Here is a tiny trained network, its code and every weight. The questions are about switching its units off for an input and a class, where a switched-off unit gives its printed mean instead of its output.

import numpy as np


def w(rows, s, z=0):
    codes = np.array(rows[::2]) - 128.0
    scale = np.full(codes.shape[1], s)
    scale[-1] = z or s
    return codes * scale


def norm(h):
    return h / np.sqrt((h * h).mean(-1, keepdims=True) + 1e-5)


def f(y):
    return np.maximum(y, 0)


def log_softmax(a):
    a = a - a.max(-1, keepdims=True)
    return a - np.log(np.exp(a).sum(-1, keepdims=True))


def net(x, mask):
    res = np.array(x, float).reshape(1, 5) / 4 @ E
    u = 0
    for l in range(3):
        y = f(norm(res) @ A[l][:, :-1].T + A[l][:, -1])
        res = res + np.where(mask[u : u + 4], y, B[l][:, -1]) @ B[l][:, :-1]
        u += 4
    return log_softmax(norm(res)[-1] @ U[:, :-1].T + U[:, -1])


A, B = {}, {}
E = w([
[81,58,178,29,87,115,184,116,132],'x0',
[115,26,178,122,181,148,3,139,186],'x1',
[68,153,134,167,134,25,101,124,163],'x2',
[243,10,175,185,127,189,129,30,113],'x3',
[139,122,147,176,105,69,187,29,138],'x4',
],0.012)
A[0] = w([
[138,92,139,171,163,147,1,169,144,117],'L0N0',
[207,157,115,204,131,175,156,87,119,63],'L0N1',
[173,5,160,158,131,129,122,78,132,95],'L0N2',
[172,39,143,81,133,237,114,144,120,2],'L0N3',
],0.046,0.0077)
B[0] = w([
[116,137,29,123,109,108,55,89,156,240],'L0N0',
[170,179,109,190,149,156,160,105,51,215],'L0N1',
[85,94,157,142,53,103,145,31,171,255],'L0N2',
[201,79,228,50,111,176,85,254,54,233],'L0N3',
],0.032,0.038)
A[1] = w([
[113,125,52,125,208,141,52,185,238,100],'L1N0',
[56,233,108,63,126,83,210,225,164,93],'L1N1',
[64,121,113,148,197,177,116,205,255,2],'L1N2',
[89,157,43,47,143,98,100,153,137,109],'L1N3',
],0.038,0.0049)
B[1] = w([
[79,166,39,46,253,108,156,127,113,207],'L1N0',
[105,147,201,234,25,28,126,253,143,254],'L1N1',
[170,77,155,161,88,95,36,162,212,147],'L1N2',
[58,153,92,57,226,129,131,188,136,244],'L1N3',
],0.021,0.026)
A[2] = w([
[30,81,214,136,161,89,252,33,222,100],'L2N0',
[132,80,164,58,141,174,127,136,157,2],'L2N1',
[135,201,121,182,162,149,251,120,75,71],'L2N2',
[89,71,232,114,70,130,171,101,125,141],'L2N3',
],0.032,0.0018)
B[2] = w([
[107,170,154,128,216,190,239,161,224,199],'L2N0',
[157,125,166,131,168,110,146,150,95,179],'L2N1',
[134,224,136,177,200,63,117,146,94,215],'L2N2',
[133,94,49,99,249,158,151,213,225,253],'L2N3',
],0.02,0.023)
U = w([
[116,75,104,146,4,134,101,10,194,4],'0',
[203,51,212,66,85,185,102,205,84,208],'1',
[85,159,162,169,107,67,162,236,159,127],'2',
[172,224,126,227,141,139,194,114,57,190],'3',
[67,162,13,70,157,95,79,137,153,27],'4',
[121,93,187,143,127,168,239,112,237,201],'5',
],0.016,0.0025)

Each question gives the input, the list of numbers given to net, and the class t.
The units are the neurons (one row each of A and B). Each row of codes is followed by its name. A weight is (code - 128) times the scale printed after its matrix; where a second scale follows, it is the last column's (A, B and U).
mask holds one flag per neuron, layer by layer. A switched-off neuron (its flag False) gives its mean, the last column of its row in B, instead of its output. The means were averaged over made-up inputs and are rounded, as every weight is.
A unit's drop is (log p(t) with every unit on - log p(t) with that unit switched off) / (log p(t) with every unit on - log p(t) with every unit switched off).
The circuit of an input: a set's keep is (log p(t) with only the set's units on - log p(t) with every unit switched off) / (log p(t) with every unit on - log p(t) with every unit switched off). Starting from all 12 units, units are removed one at a time, each time the one whose removal leaves the highest keep (on an exact tie, the one counted first), for as long as the keep stays at least 0.8.
units of the circuit, in order: the units of the circuit, biggest drop first
top k neurons in layer l: the k neurons of layer l with the biggest drops, biggest first
drop of u: that unit's drop, to one decimal
input [-5,1,5,7,-6], class 0: top 2 neurons in layer 0 : (L0N2 L0N0)
input [3,-4,2,8,7], class 5: units of the circuit, in order : (L0N2 L2N0)
input [-4,6,0,5,0], class 0: units of the circuit, in order : (L0N2)
input [-4,-8,-3,-3,-4], class 3: top 2 neurons in layer 0 : (L0N0 L0N3)
input [5,5,8,5,3], class 5: units of the circuit, in order : (L2N0 L0N2)
input [4,4,0,-3,5], class 5: top 2 neurons in layer 0 : (L0N3 L0N0)
input [-6,6,-6,-1,6], class 0: top 2 neurons in layer 0 : (L0N0 L0N2)
input [8,-3,-3,-4,-7], class 1: top 2 neurons in layer 0 : (L0N0 L0N2)
input [0,4,4,1,-1], class 4: top 2 neurons in layer 0 : (L0N0 L0N1)
input [-7,-2,2,-6,-4], class 4: top 2 neurons in layer 0 : (L0N2 L0N3)
input [-6,-4,3,-4,1], class 3: top 3 neurons in layer 0 : (L0N0 L0N3 L0N2)
input [5,2,3,0,-1], class 5: top 2 neurons in layer 0 : (L0N3 L0N0)
input [6,-6,0,6,0], class 5: top 2 neurons in layer 0 : (L0N2 L0N0)
input [0,-6,2,5,8], class 3: units of the circuit, in order : (L0N1)
input [-6,3,4,3,3], class 0: drop of L0N2 : 0.1
input [6,0,0,-2,4], class 5: drop of L0N1 : 1.3
input [8,-6,-7,1,8], class 5: drop of L0N3 : 0.3
